Below are the code and all the weights of a small trained network. Each question names an input and a class and asks about switching units off, where a switched-off unit gives its printed mean instead of its output.

import numpy as np


def w(rows, s, z=0):
    codes = np.array(rows[::2]) - 128.0
    scale = np.full(codes.shape[1], s)
    scale[-1] = z or s
    return codes * scale


def norm(h):
    return h / np.sqrt((h * h).mean(-1, keepdims=True) + 1e-5)


def f(y):
    return np.maximum(y, 0)


def log_softmax(a):
    a = a - a.max(-1, keepdims=True)
    return a - np.log(np.exp(a).sum(-1, keepdims=True))


def net(x, mask):
    res = np.array(x, float).reshape(1, 5) / 4 @ E
    u = 0
    for l in range(2):
        y = f(norm(res) @ A[l][:, :-1].T + A[l][:, -1])
        res = res + np.where(mask[u : u + 3], y, B[l][:, -1]) @ B[l][:, :-1]
        u += 3
    return log_softmax(norm(res)[-1] @ U[:, :-1].T + U[:, -1])


A, B = {}, {}
E = w([
[121,120,136,122,145,148,127,119],'x0',
[63,172,151,153,192,124,3,200],'x1',
[131,127,127,130,130,129,131,133],'x2',
[133,122,125,132,133,133,135,140],'x3',
[174,67,1,178,111,174,100,27],'x4',
],0.0095)
A[0] = w([
[168,110,78,188,170,135,54,88,40],'0.n1',
[103,166,197,150,160,65,243,71,3],'0.n2',
[77,82,64,2,228,77,138,99,149],'0.n3',
],0.0068,0.0067)
B[0] = w([
[77,177,185,244,160,149,143,79,251],'0.n1',
[19,31,132,187,86,121,247,171,197],'0.n2',
[129,173,89,131,33,110,114,190,183],'0.n3',
],0.013,0.0033)
A[1] = w([
[101,82,153,129,103,122,199,163,2],'1.n1',
[159,177,153,141,58,180,255,79,234],'1.n2',
[127,115,49,142,135,179,96,68,231],'1.n3',
],0.0092,0.0041)
B[1] = w([
[74,147,84,254,77,54,107,96,172],'1.n1',
[115,83,137,87,86,136,123,130,248],'1.n2',
[174,137,117,108,183,125,151,120,212],'1.n3',
],0.019,0.011)
U = w([
[79,97,150,142,5,101,169,143,240],'0',
[245,52,101,3,124,194,186,42,10],'1',
[114,217,211,39,134,149,82,235,183],'2',
[155,195,104,219,234,195,101,78,90],'3',
],0.014,0.0013)

Each question gives the input, the list of numbers given to net, and the class t.
The units are the neurons (one row each of A and B). Each row of codes is followed by its name. A weight is (code - 128) times the scale printed after its matrix; where a second scale follows, it is the last column's (A, B and U).
mask holds one flag per neuron, layer by layer. A switched-off neuron (its flag False) gives its mean, the last column of its row in B, instead of its output. The means were averaged over made-up inputs and are rounded, as every weight is.
A unit's drop is (log p(t) with every unit on - log p(t) with that unit switched off) / (log p(t) with every unit on - log p(t) with every unit switched off).
The circuit of an input: a set's keep is (log p(t) with only the set's units on - log p(t) with every unit switched off) / (log p(t) with every unit on - log p(t) with every unit switched off). Starting from all 6 units, units are removed one at a time, each time the one whose removal leaves the highest keep (on an exact tie, the one counted first), for as long as the keep stays at least 0.8.
units of the circuit, in order: the units of the circuit, biggest drop first
k most important neurons: the k neurons with the biggest drops, biggest first
k most important neurons of layer l: the k neurons of layer l with the biggest drops, biggest first
drop of u: that unit's drop, to one decimal
input [6,0,7,-6,-8], class 0: units of the circuit, in order -> (1.n1; 0.n2)
input [5,1,-7,0,-2], class 2: units of the circuit, in order -> (0.n2; 1.n1)
input [6,2,-1,-5,3], class 3: most important neuron -> (0.n1)
input [-8,2,-8,8,-3], class 2: 2 most important neurons -> (0.n2; 1.n1)
input [8,0,3,2,2], class 1: 2 most important neurons -> (1.n1; 1.n3)
input [-8,1,3,-7,8], class 3: 2 most important neurons of layer 0 -> (0.n1; 0.n2)
input [-6,2,-1,-1,-2], class 2: 3 most important neurons -> (0.n2; 1.n1; 1.n2)
input [-8,1,2,4,2], class 3: drop of 0.n1 -> 0.1
input [-3,0,0,3,4], class 1: drop of 0.n2 -> -0.1
input [-1,-2,0,0,1], class 1: drop of 0.n2 -> 1.0
input [6,-1,8,2,-8], class 0: drop of 1.n1 -> 0.2
